Below is a small trained network, with its code and all its weights. Each question gives an input and a class and asks what happens when units are switched off, that is, made to give their printed mean instead of their output.

import numpy as np


def w(rows, s, z=0):
    codes = np.array(rows[::2]) - 128.0
    scale = np.full(codes.shape[1], s)
    scale[-1] = z or s
    return codes * scale


def norm(h):
    return h / np.sqrt((h * h).mean(-1, keepdims=True) + 1e-5)


def f(y):
    return np.maximum(y, 0)


def log_softmax(a):
    a = a - a.max(-1, keepdims=True)
    return a - np.log(np.exp(a).sum(-1, keepdims=True))


def net(x, mask):
    res = np.array(x, float).reshape(1, 4) / 4 @ E
    u = 0
    for l in range(2):
        y = f(norm(res) @ A[l][:, :-1].T + A[l][:, -1])
        res = res + np.where(mask[u : u + 11], y, B[l][:, -1]) @ B[l][:, :-1]
        u += 11
    return log_softmax(norm(res)[-1] @ U[:, :-1].T + U[:, -1])


A, B = {}, {}
E = w([
[153,80,125,97,174,141,149],'x0',
[120,79,170,86,95,123,88],'x1',
[188,112,116,143,120,111,166],'x2',
[135,150,253,82,204,87,105],'x3',
],0.0023)
A[0] = w([
[128,46,93,95,39,143,127,147],'0.n0',
[180,34,119,69,120,162,198,114],'0.n1',
[96,43,105,30,175,223,85,4],'0.n2',
[140,90,171,52,131,123,110,134],'0.n3',
[65,80,170,108,120,159,67,118],'0.n4',
[169,125,151,116,160,129,206,188],'0.n5',
[140,254,142,177,173,106,187,82],'0.n6',
[137,108,8,141,180,184,207,174],'0.n7',
[115,116,48,145,100,187,168,132],'0.n8',
[136,177,135,134,178,165,160,45],'0.n9',
[92,126,102,166,45,117,63,86],'0.n10',
],0.0034,0.0016)
B[0] = w([
[139,128,210,122,142,190,221,219],'0.n0',
[100,66,156,138,104,155,10,202],'0.n1',
[145,176,142,246,21,110,157,184],'0.n2',
[165,122,35,158,105,117,108,206],'0.n3',
[93,178,73,174,74,108,107,204],'0.n4',
[95,111,99,147,169,64,111,208],'0.n5',
[123,140,178,211,172,159,152,231],'0.n6',
[136,86,113,45,111,74,3,254],'0.n7',
[116,93,151,41,182,23,30,227],'0.n8',
[197,118,119,158,141,98,164,159],'0.n9',
[154,178,158,25,211,160,139,207],'0.n10',
],0.0028,0.0026)
A[1] = w([
[151,120,80,146,128,113,72,211],'1.n0',
[116,191,165,183,240,131,238,52],'1.n1',
[82,244,89,155,130,144,83,164],'1.n2',
[183,147,3,163,119,111,106,120],'1.n3',
[132,181,68,194,143,131,129,97],'1.n4',
[183,110,155,175,177,117,136,92],'1.n5',
[104,82,163,20,139,217,118,114],'1.n6',
[205,191,159,88,49,73,78,219],'1.n7',
[77,173,74,5,125,113,84,140],'1.n8',
[139,153,154,189,196,59,32,209],'1.n9',
[16,238,132,83,129,150,65,10],'1.n10',
],0.0034,0.0011)
B[1] = w([
[124,130,174,93,152,132,156,182],'1.n0',
[134,253,87,200,27,174,171,189],'1.n1',
[124,79,129,106,144,62,90,197],'1.n2',
[105,117,187,107,129,135,146,163],'1.n3',
[126,102,135,91,142,96,92,152],'1.n4',
[120,151,73,135,122,117,92,166],'1.n5',
[145,100,68,134,190,57,103,164],'1.n6',
[109,129,112,112,180,167,192,209],'1.n7',
[230,122,175,146,175,127,184,202],'1.n8',
[157,94,59,113,123,98,101,253],'1.n9',
[128,33,97,108,132,63,98,203],'1.n10',
],0.0045,0.0044)
U = w([
[106,170,161,145,126,192,143,51],'0',
[151,55,113,80,163,78,98,202],'1',
[148,155,158,102,142,179,218,111],'2',
[107,170,160,145,122,185,133,35],'3',
[105,131,155,145,108,203,153,3],'4',
[152,246,86,195,129,113,132,184],'5',
[81,114,168,144,58,218,117,112],'6',
[58,142,139,154,83,121,108,80],'7',
],0.013,0.0042)

Each question gives the input, the list of numbers given to net, and the class t.
The units are the neurons (one row each of A and B). Each row of codes is followed by its name. A weight is (code - 128) times the scale printed after its matrix; where a second scale follows, it is the last column's (A, B and U).
mask holds one flag per neuron, layer by layer. A switched-off neuron (its flag False) gives its mean, the last column of its row in B, instead of its output. The means were averaged over made-up inputs and are rounded, as every weight is.
A unit's drop is (log p(t) with every unit on - log p(t) with that unit switched off) / (log p(t) with every unit on - log p(t) with every unit switched off).
The circuit of an input: a set's keep is (log p(t) with only the set's units on - log p(t) with every unit switched off) / (log p(t) with every unit on - log p(t) with every unit switched off). Starting from the 12 units with the biggest drops (on a tie, the unit counted first), units are removed one at a time, each time the one whose removal leaves the highest keep (on an exact tie, the one counted first), for as long as the keep stays at least 0.8.
circuit, biggest first: the units of the circuit, biggest drop first
unit that matters most: the unit with the biggest drop
top k neurons: the k neurons with the biggest drops, biggest first
k most important neurons of layer l: the k neurons of layer l with the biggest drops, biggest first
drop when u is switched off: that unit's drop, to one decimal
input [-5,-2,4,-6], class 2: 3 most important neurons of layer 1 : 1.n10; 1.n9; 1.n8
input [-3,3,2,2], class 2: circuit, biggest first : 1.n7; 1.n10; 0.n7
input [4,6,-3,-3], class 6: unit that matters most : 0.n2
input [-3,7,3,2], class 2: 3 most important neurons of layer 1 : 1.n7; 1.n10; 1.n2
input [5,-2,0,4], class 5: 2 most important neurons of layer 0 : 0.n7; 0.n8
input [-2,-2,1,-8], class 2: 2 most important neurons of layer 0 : 0.n0; 0.n1
input [-4,-4,-7,3], class 7: top 3 neurons : 0.n7; 1.n1; 0.n6
input [-2,1,4,6], class 5: 2 most important neurons of layer 0 : 0.n7; 0.n8
input [-5,4,4,3], class 2: 2 most important neurons of layer 1 : 1.n7; 1.n10
input [-1,1,3,8], class 5: 2 most important neurons of layer 1 : 1.n10; 1.n1
input [-3,1,2,-5], class 2: 2 most important neurons of layer 1 : 1.n8; 1.n9
input [-6,-5,-6,-1], class 1: 2 most important neurons of layer 1 : 1.n10; 1.n2
input [5,2,-1,0], class 6: 2 most important neurons of layer 0 : 0.n2; 0.n8
input [3,-8,-7,5], class 5: top neuron : 1.n1
input [7,2,-6,0], class 7: 2 most important neurons of layer 0 : 0.n2; 0.n4
input [8,-7,-8,8], class 5: drop when 1.n1 is switched off : 0.3
input [8,4,-1,-1], class 6: drop when 0.n2 is switched off : 0.7
input [-3,-7,-7,8], class 5: drop when 1.n1 is switched off : 0.8
